Here is a tiny trained network, its code and every weight. The questions are about switching its units off for an input and a class, where a switched-off unit gives its printed mean instead of its output.

import numpy as np


def w(rows, s, z=0):
    codes = np.array(rows[::2]) - 128.0
    scale = np.full(codes.shape[1], s)
    scale[-1] = z or s
    return codes * scale


def f(y):
    return np.maximum(y, 0)


def log_softmax(a):
    a = a - a.max(-1, keepdims=True)
    return a - np.log(np.exp(a).sum(-1, keepdims=True))


def net(x, mask):
    res = np.array(x, float).reshape(1, 8) / 4 @ E
    y = f(res @ A[0][:, :-1].T + A[0][:, -1])
    res = res + np.where(mask, y, B[0][:, -1]) @ B[0][:, :-1]
    return log_softmax(res[-1] @ U[:, :-1].T + U[:, -1])


A, B = {}, {}
E = w([
[72,35,225,155,193,60,114],'x0',
[86,126,211,156,53,177,198],'x1',
[157,174,123,47,85,153,219],'x2',
[173,196,197,167,65,210,143],'x3',
[137,94,183,197,92,193,135],'x4',
[107,45,124,207,83,190,4],'x5',
[3,126,77,22,109,184,128],'x6',
[34,233,162,237,122,104,151],'x7',
],0.0075)
A[0] = w([
[78,151,68,110,114,120,126,176],'neuron 1',
[252,187,35,153,86,139,143,137],'neuron 2',
[114,140,198,154,71,134,190,153],'neuron 3',
[74,119,137,107,89,181,72,213],'neuron 4',
[125,127,95,118,84,197,188,202],'neuron 5',
[129,128,68,82,139,109,167,205],'neuron 6',
[131,180,69,116,129,162,163,167],'neuron 7',
[143,151,184,173,128,117,211,194],'neuron 8',
[19,121,95,66,117,165,98,255],'neuron 9',
[192,148,132,116,195,105,216,189],'neuron 10',
[175,107,155,174,158,95,155,89],'neuron 11',
[135,150,197,83,190,70,151,151],'neuron 12',
[91,165,138,187,113,125,137,136],'neuron 13',
[191,173,44,110,129,181,163,180],'neuron 14',
[127,62,214,98,179,71,100,242],'neuron 15',
[107,168,152,193,89,132,162,207],'neuron 16',
[75,131,65,113,145,135,119,122],'neuron 17',
[127,99,178,81,160,107,164,144],'neuron 18',
[91,131,116,83,80,165,140,74],'neuron 19',
[110,164,204,180,105,100,93,218],'neuron 20',
[173,162,63,97,165,113,44,239],'neuron 21',
[133,125,91,97,58,171,119,164],'neuron 22',
[171,99,135,52,186,94,158,224],'neuron 23',
[153,123,149,92,87,209,153,194],'neuron 24',
[57,31,120,194,128,96,54,215],'neuron 25',
[90,94,184,104,75,220,156,152],'neuron 26',
[57,170,78,72,114,83,134,175],'neuron 27',
[136,106,140,187,122,128,41,155],'neuron 28',
[100,134,212,197,91,166,163,199],'neuron 29',
],0.012,0.0042)
B[0] = w([
[125,121,71,122,216,216,238,183],'neuron 1',
[229,216,232,144,229,68,132,216],'neuron 2',
[54,179,192,119,37,184,86,207],'neuron 3',
[136,32,113,97,169,213,98,193],'neuron 4',
[144,92,232,82,225,149,153,200],'neuron 5',
[140,152,69,38,208,61,209,198],'neuron 6',
[189,143,124,41,187,155,200,191],'neuron 7',
[86,228,189,107,8,124,156,210],'neuron 8',
[119,32,56,45,184,184,187,228],'neuron 9',
[105,234,181,108,85,11,100,209],'neuron 10',
[125,218,120,171,69,116,30,176],'neuron 11',
[15,184,79,156,38,51,45,192],'neuron 12',
[118,200,102,161,130,255,159,183],'neuron 13',
[213,226,208,47,182,41,122,206],'neuron 14',
[1,83,83,229,10,20,48,223],'neuron 15',
[125,199,187,188,179,246,227,207],'neuron 16',
[132,117,67,95,213,192,155,177],'neuron 17',
[17,119,126,60,33,60,66,173],'neuron 18',
[107,75,156,92,153,176,176,172],'neuron 19',
[68,224,104,247,69,237,34,210],'neuron 20',
[187,138,75,102,244,68,141,210],'neuron 21',
[180,110,158,23,165,173,122,183],'neuron 22',
[97,179,133,61,63,7,97,206],'neuron 23',
[152,66,239,73,91,119,1,197],'neuron 24',
[227,36,26,227,201,114,80,251],'neuron 25',
[64,58,251,76,76,176,81,207],'neuron 26',
[37,136,13,59,225,130,223,211],'neuron 27',
[219,48,52,234,85,219,88,205],'neuron 28',
[141,151,171,202,69,253,124,232],'neuron 29',
],0.0065,0.015)
U = w([
[69,126,31,54,175,141,197,1],'0',
[213,207,163,118,151,54,161,152],'1',
[177,59,75,248,138,128,45,221],'2',
[114,48,191,73,95,172,98,79],'3',
[56,117,103,134,68,44,103,205],'4',
[112,187,166,227,65,196,151,60],'5',
],0.011,0.0021)

Each question gives the input, the list of numbers given to net, and the class t.
The units are the neurons (one row each of A and B). Each row of codes is followed by its name. A weight is (code - 128) times the scale printed after its matrix; where a second scale follows, it is the last column's (A, B and U).
mask holds one flag per neuron, in row order. A switched-off neuron (its flag False) gives its mean, the last column of its row in B, instead of its output. The means were averaged over made-up inputs and are rounded, as every weight is.
A unit's drop is (log p(t) with every unit on - log p(t) with that unit switched off) / (log p(t) with every unit on - log p(t) with every unit switched off).
The circuit of an input: a set's keep is (log p(t) with only the set's units on - log p(t) with every unit switched off) / (log p(t) with every unit on - log p(t) with every unit switched off). Starting from the 12 units with the biggest drops (on a tie, the unit counted first), units are removed one at a time, each time the one whose removal leaves the highest keep (on an exact tie, the one counted first), for as long as the keep stays at least 0.8.
units of the circuit, in order: the units of the circuit, biggest drop first
top k neurons: the k neurons with the biggest drops, biggest first
drop of u: that unit's drop, to one decimal
input [-4,-2,2,7,-6,-1,5,-4], class 1: units of the circuit, in order => [neuron 14]
input [-6,-7,5,-3,7,7,-2,7], class 2: top 3 neurons => [neuron 28; neuron 8; neuron 10]
input [3,-8,-6,-6,-4,-2,-4,-4], class 4: top 2 neurons => [neuron 23; neuron 15]
input [-5,-2,7,0,5,-6,6,-1], class 1: top 2 neurons => [neuron 14; neuron 2]
input [-1,3,1,5,5,-4,-3,-8], class 1: top 4 neurons => [neuron 2; neuron 14; neuron 10; neuron 9]
input [3,4,5,-8,-1,6,1,-6], class 2: top 4 neurons => [neuron 25; neuron 15; neuron 27; neuron 8]
input [-3,3,-3,-7,4,-1,-1,-4], class 2: top 3 neurons => [neuron 27; neuron 8; neuron 10]
input [-6,8,3,3,-6,-8,3,3], class 1: top 3 neurons => [neuron 14; neuron 2; neuron 10]
input [-7,5,-1,-5,-1,8,-7,3], class 2: top 2 neurons => [neuron 25; neuron 28]
input [6,-6,0,0,-4,-1,3,-5], class 4: top 2 neurons => [neuron 15; neuron 23]
input [8,6,-8,-3,4,-7,2,2], class 5: top 3 neurons => [neuron 29; neuron 20; neuron 13]
input [-8,-4,-3,2,6,2,-7,0], class 1: drop of neuron 2 => 0.3
input [-2,8,0,-4,0,0,3,3], class 3: drop of neuron 26 => 0.5
input [8,-4,-8,-8,8,-1,7,-6], class 2: units of the circuit, in order => [neuron 25]
input [4,-7,-3,-8,0,-4,-5,-3], class 4: drop of neuron 27 => 0.0
input [-2,3,-7,6,-4,5,3,-2], class 2: drop of neuron 28 => 0.1
